Here is a tiny trained network, its code and every weight. The questions are about switching its units off for an input and a class, where a switched-off unit gives its printed mean instead of its output.

import numpy as np


def w(rows, s, z=0):
    codes = np.array(rows[::2]) - 128.0
    scale = np.full(codes.shape[1], s)
    scale[-1] = z or s
    return codes * scale


def norm(h):
    return h / np.sqrt((h * h).mean(-1, keepdims=True) + 1e-5)


def f(y):
    return np.maximum(y, 0)


def log_softmax(a):
    a = a - a.max(-1, keepdims=True)
    return a - np.log(np.exp(a).sum(-1, keepdims=True))


def net(x, mask):
    res = np.array(x, float).reshape(1, 6) / 4 @ E
    u = 0
    for l in range(2):
        y = f(norm(res) @ A[l][:, :-1].T + A[l][:, -1])
        res = res + np.where(mask[u : u + 11], y, B[l][:, -1]) @ B[l][:, :-1]
        u += 11
    return log_softmax(norm(res)[-1] @ U[:, :-1].T + U[:, -1])


A, B = {}, {}
E = w([
[91,87,90,130,142,175,47,155,200,159,86,140],'x0',
[183,62,119,214,152,150,164,166,216,72,222,137],'x1',
[91,157,108,120,151,61,115,78,185,101,145,160],'x2',
[151,63,67,62,138,35,201,178,142,249,110,135],'x3',
[102,212,69,132,31,142,123,187,132,116,93,184],'x4',
[89,85,73,149,87,81,101,144,95,82,136,54],'x5',
],0.014)
A[0] = w([
[129,133,143,116,161,169,69,59,88,84,119,117,32],'0.n1',
[103,88,108,127,119,72,67,122,80,106,140,59,35],'0.n2',
[102,165,156,105,138,107,71,64,83,171,65,114,26],'0.n3',
[141,77,164,125,202,133,97,38,110,153,144,72,40],'0.n4',
[115,78,120,108,161,160,4,115,181,167,85,110,2],'0.n5',
[102,135,126,118,143,46,91,55,158,124,128,149,37],'0.n6',
[146,72,156,119,123,214,121,141,41,171,115,89,38],'0.n7',
[136,165,182,108,188,173,138,86,129,198,128,175,37],'0.n8',
[159,160,164,105,135,80,182,77,54,98,159,110,17],'0.n9',
[131,99,123,115,155,86,124,114,104,172,107,123,92],'0.n10',
[110,138,143,115,149,74,95,65,173,110,126,139,55],'0.n11',
],0.02,0.011)
B[0] = w([
[100,145,214,143,103,78,70,95,151,193,145,61,222],'0.n1',
[152,85,87,135,116,121,130,43,161,57,23,104,201],'0.n2',
[137,106,98,4,117,183,77,116,23,133,184,126,255],'0.n3',
[138,110,218,74,128,60,118,218,138,64,125,225,253],'0.n4',
[58,101,95,241,104,203,199,133,113,198,128,212,244],'0.n5',
[175,198,62,144,193,132,146,174,138,137,126,102,188],'0.n6',
[146,220,68,149,232,119,145,186,150,104,109,78,223],'0.n7',
[142,85,79,149,107,120,129,47,175,71,28,100,244],'0.n8',
[32,111,89,217,126,194,189,115,109,179,132,204,227],'0.n9',
[122,92,165,92,123,92,99,141,114,179,131,113,220],'0.n10',
[145,184,102,155,202,117,127,167,152,105,125,101,184],'0.n11',
],0.023,0.0094)
A[1] = w([
[151,81,134,78,147,43,169,114,152,250,136,99,29],'1.n1',
[130,150,162,155,123,91,236,74,64,116,156,124,13],'1.n2',
[120,175,220,159,119,178,76,83,142,88,184,94,17],'1.n3',
[135,237,104,108,17,134,118,158,127,116,93,175,34],'1.n4',
[194,96,155,170,90,167,144,168,77,129,109,65,47],'1.n5',
[151,189,108,127,180,131,146,163,145,120,136,89,69],'1.n6',
[91,151,97,109,162,73,113,58,158,118,184,159,2],'1.n7',
[189,180,169,102,155,166,152,75,176,191,111,174,75],'1.n8',
[164,90,114,121,99,133,131,76,150,79,64,116,60],'1.n9',
[149,156,154,188,99,106,161,147,156,139,144,131,180],'1.n10',
[188,38,130,143,174,173,139,100,190,77,254,116,106],'1.n11',
],0.026,0.0052)
B[1] = w([
[123,202,226,208,53,161,112,115,177,113,173,41,247],'1.n1',
[73,87,105,151,127,199,80,179,185,177,73,176,185],'1.n2',
[171,136,147,190,38,112,158,143,198,170,163,50,240],'1.n3',
[118,74,224,128,220,74,159,173,152,100,99,186,247],'1.n4',
[110,166,89,140,169,117,112,114,169,118,87,119,161],'1.n5',
[188,180,92,124,146,120,105,146,125,142,207,140,223],'1.n6',
[165,119,102,131,133,178,179,203,152,124,64,76,162],'1.n7',
[86,93,48,163,120,92,109,104,113,50,92,80,195],'1.n8',
[189,103,91,104,102,109,133,45,147,78,200,146,241],'1.n9',
[173,120,86,86,94,133,118,82,81,148,215,149,251],'1.n10',
[48,161,125,10,150,157,113,104,5,163,23,85,210],'1.n11',
],0.019,0.011)
U = w([
[51,99,96,206,100,197,161,138,142,186,108,197,146],'0',
[148,159,185,171,58,114,111,119,182,145,149,44,249],'1',
[127,141,128,5,116,144,108,112,30,150,123,103,145],'2',
[178,212,60,150,212,115,130,181,165,103,133,109,132],'3',
[154,84,85,132,108,99,132,41,182,45,84,125,205],'4',
[138,81,237,94,156,58,145,193,157,93,128,202,97],'5',
[196,113,111,134,108,118,105,102,106,147,205,176,149],'6',
],0.017,0.0014)

Each question gives the input, the list of numbers given to net, and the class t.
The units are the neurons (one row each of A and B). Each row of codes is followed by its name. A weight is (code - 128) times the scale printed after its matrix; where a second scale follows, it is the last column's (A, B and U).
mask holds one flag per neuron, layer by layer. A switched-off neuron (its flag False) gives its mean, the last column of its row in B, instead of its output. The means were averaged over made-up inputs and are rounded, as every weight is.
A unit's drop is (log p(t) with every unit on - log p(t) with that unit switched off) / (log p(t) with every unit on - log p(t) with every unit switched off).
most important unit: the unit with the biggest drop
top k neurons: the k neurons with the biggest drops, biggest first
top k neurons in layer l: the k neurons of layer l with the biggest drops, biggest first
input [-6,8,-4,4,-8,5], class 2: most important unit => 1.n11
input [4,1,-6,5,-1,-4], class 3: top 2 neurons => 0.n7, 0.n1
input [-8,-8,-4,6,0,8], class 0: top 3 neurons in layer 0 => 0.n9, 0.n8, 0.n4
input [3,6,4,7,3,-7], class 1: top 2 neurons => 1.n1, 0.n2
input [5,-8,-6,-8,7,0], class 1: top 3 neurons in layer 0 => 0.n1, 0.n4, 0.n9
input [-3,-6,7,-4,1,0], class 3: top 3 neurons => 0.n6, 0.n11, 1.n11
input [2,-5,-6,-2,-2,8], class 4: top 2 neurons in layer 0 => 0.n2, 0.n6
input [7,-3,-1,8,-2,8], class 1: top 4 neurons => 0.n10, 1.n1, 0.n9, 0.n8
input [5,6,8,-8,-8,-8], class 1: top 3 neurons in layer 1 => 1.n3, 1.n4, 1.n9
input [-1,-6,5,-4,-6,-2], class 2: top 2 neurons in layer 0 => 0.n3, 0.n6
input [2,7,3,-5,7,5], class 2: top 3 neurons => 1.n11, 0.n1, 0.n4
input [1,2,7,7,-4,-1], class 1: top 3 neurons => 1.n1, 0.n10, 0.n7
input [-7,-6,1,-1,-8,0], class 5: top 2 neurons => 0.n4, 0.n5
input [-7,3,4,-7,8,-1], class 5: top 2 neurons in layer 0 => 0.n5, 0.n1
input [-8,-4,-5,-6,-6,-1], class 0: most important unit => 0.n9
input [2,-4,0,-3,-5,-6], class 4: top 2 neurons => 0.n8, 1.n9
input [-1,2,-3,-5,6,-1], class 5: top 2 neurons => 1.n4, 0.n1
input [-3,-6,-1,6,7,7], class 4: top 3 neurons in layer 1 => 1.n9, 1.n3, 1.n11
input [-8,1,8,-6,-2,4], class 0: top 2 neurons in layer 0 => 0.n9, 0.n7
input [4,-3,0,6,-7,6], class 5: top 3 neurons in layer 0 => 0.n4, 0.n8, 0.n10
input [4,7,6,8,7,6], class 1: most important unit => 0.n4
input [-5,-2,-7,-5,-8,7], class 5: top 4 neurons => 0.n4, 0.n8, 0.n6, 0.n1
